Here is a tiny trained network, its code and every weight. The questions are about switching its units off for an input and a class, where a switched-off unit gives its printed mean instead of its output.

import numpy as np


def w(rows, s, z=0):
    codes = np.array(rows[::2]) - 128.0
    scale = np.full(codes.shape[1], s)
    scale[-1] = z or s
    return codes * scale


def f(y):
    return np.maximum(y, 0)


def log_softmax(a):
    a = a - a.max(-1, keepdims=True)
    return a - np.log(np.exp(a).sum(-1, keepdims=True))


def net(x, mask):
    res = np.array(x, float).reshape(1, 2) / 4 @ E
    y = f(res @ A[0][:, :-1].T + A[0][:, -1])
    res = res + np.where(mask, y, B[0][:, -1]) @ B[0][:, :-1]
    return log_softmax(res[-1] @ U[:, :-1].T + U[:, -1])


A, B = {}, {}
E = w([
[248,138,231,144],'x0',
[82,19,171,35],'x1',
],0.014)
A[0] = w([
[70,122,7,186,29],'n0',
[203,140,103,88,66],'n1',
[148,237,74,214,165],'n2',
[97,208,165,137,39],'n3',
[177,118,154,195,37],'n4',
[180,113,169,71,131],'n5',
[224,155,170,129,4],'n6',
],0.012,0.0024)
B[0] = w([
[149,114,35,155,225],'n0',
[148,77,129,180,157],'n1',
[56,146,156,55,253],'n2',
[80,143,189,85,156],'n3',
[71,75,38,99,178],'n4',
[84,166,1,55,189],'n5',
[178,43,66,130,209],'n6',
],0.0096,0.018)
U = w([
[162,105,29,124,48],'0',
[102,135,133,20,132],'1',
[151,141,106,95,254],'2',
[166,148,177,170,67],'3',
[185,116,199,170,60],'4',
[124,129,249,222,66],'5',
],0.013,0.0083)

Each question gives the input, the list of numbers given to net, and the class t.
The units are the neurons (one row each of A and B). Each row of codes is followed by its name. A weight is (code - 128) times the scale printed after its matrix; where a second scale follows, it is the last column's (A, B and U).
mask holds one flag per neuron, in row order. A switched-off neuron (its flag False) gives its mean, the last column of its row in B, instead of its output. The means were averaged over made-up inputs and are rounded, as every weight is.
A unit's drop is (log p(t) with every unit on - log p(t) with that unit switched off) / (log p(t) with every unit on - log p(t) with every unit switched off).
The circuit of an input: a set's keep is (log p(t) with only the set's units on - log p(t) with every unit switched off) / (log p(t) with every unit on - log p(t) with every unit switched off). Starting from all 7 units, units are removed one at a time, each time the one whose removal leaves the highest keep (on an exact tie, the one counted first), for as long as the keep stays at least 0.8.
circuit, biggest first: the units of the circuit, biggest drop first
unit that matters most: the unit with the biggest drop
top k neurons: the k neurons with the biggest drops, biggest first
drop when u is switched off: that unit's drop, to one decimal
input [-6,5], class 0: top 3 neurons : (n2 n0 n3)
input [8,-4], class 0: circuit, biggest first : (n6)
input [-6,-7], class 1: top 3 neurons : (n2 n6 n3)
input [-5,-6], class 1: top 2 neurons : (n2 n6)
input [2,3], class 2: circuit, biggest first : (n2 n0)
input [-2,2], class 2: circuit, biggest first : (n2 n6 n5 n4)
input [-2,-3], class 2: circuit, biggest first : (n5 n6)
input [-2,0], class 2: top 2 neurons : (n6 n2)
input [-3,3], class 2: top 4 neurons : (n2 n6 n5 n4)
input [8,5], class 0: top 2 neurons : (n2 n6)
input [4,-6], class 1: top 3 neurons : (n2 n0 n3)
input [-2,1], class 2: top 2 neurons : (n2 n6)
input [4,-7], class 1: top 3 neurons : (n2 n0 n3)
input [4,3], class 0: circuit, biggest first : (n2)
input [1,1], class 2: top 2 neurons : (n2 n0)
input [7,5], class 0: top 3 neurons : (n2 n6 n5)
input [-5,-8], class 1: drop when n3 is switched off : 0.1
input [0,3], class 2: drop when n3 is switched off : 0.2
input [8,6], class 0: drop when n0 is switched off : 0.0
input [7,-1], class 0: unit that matters most : n6
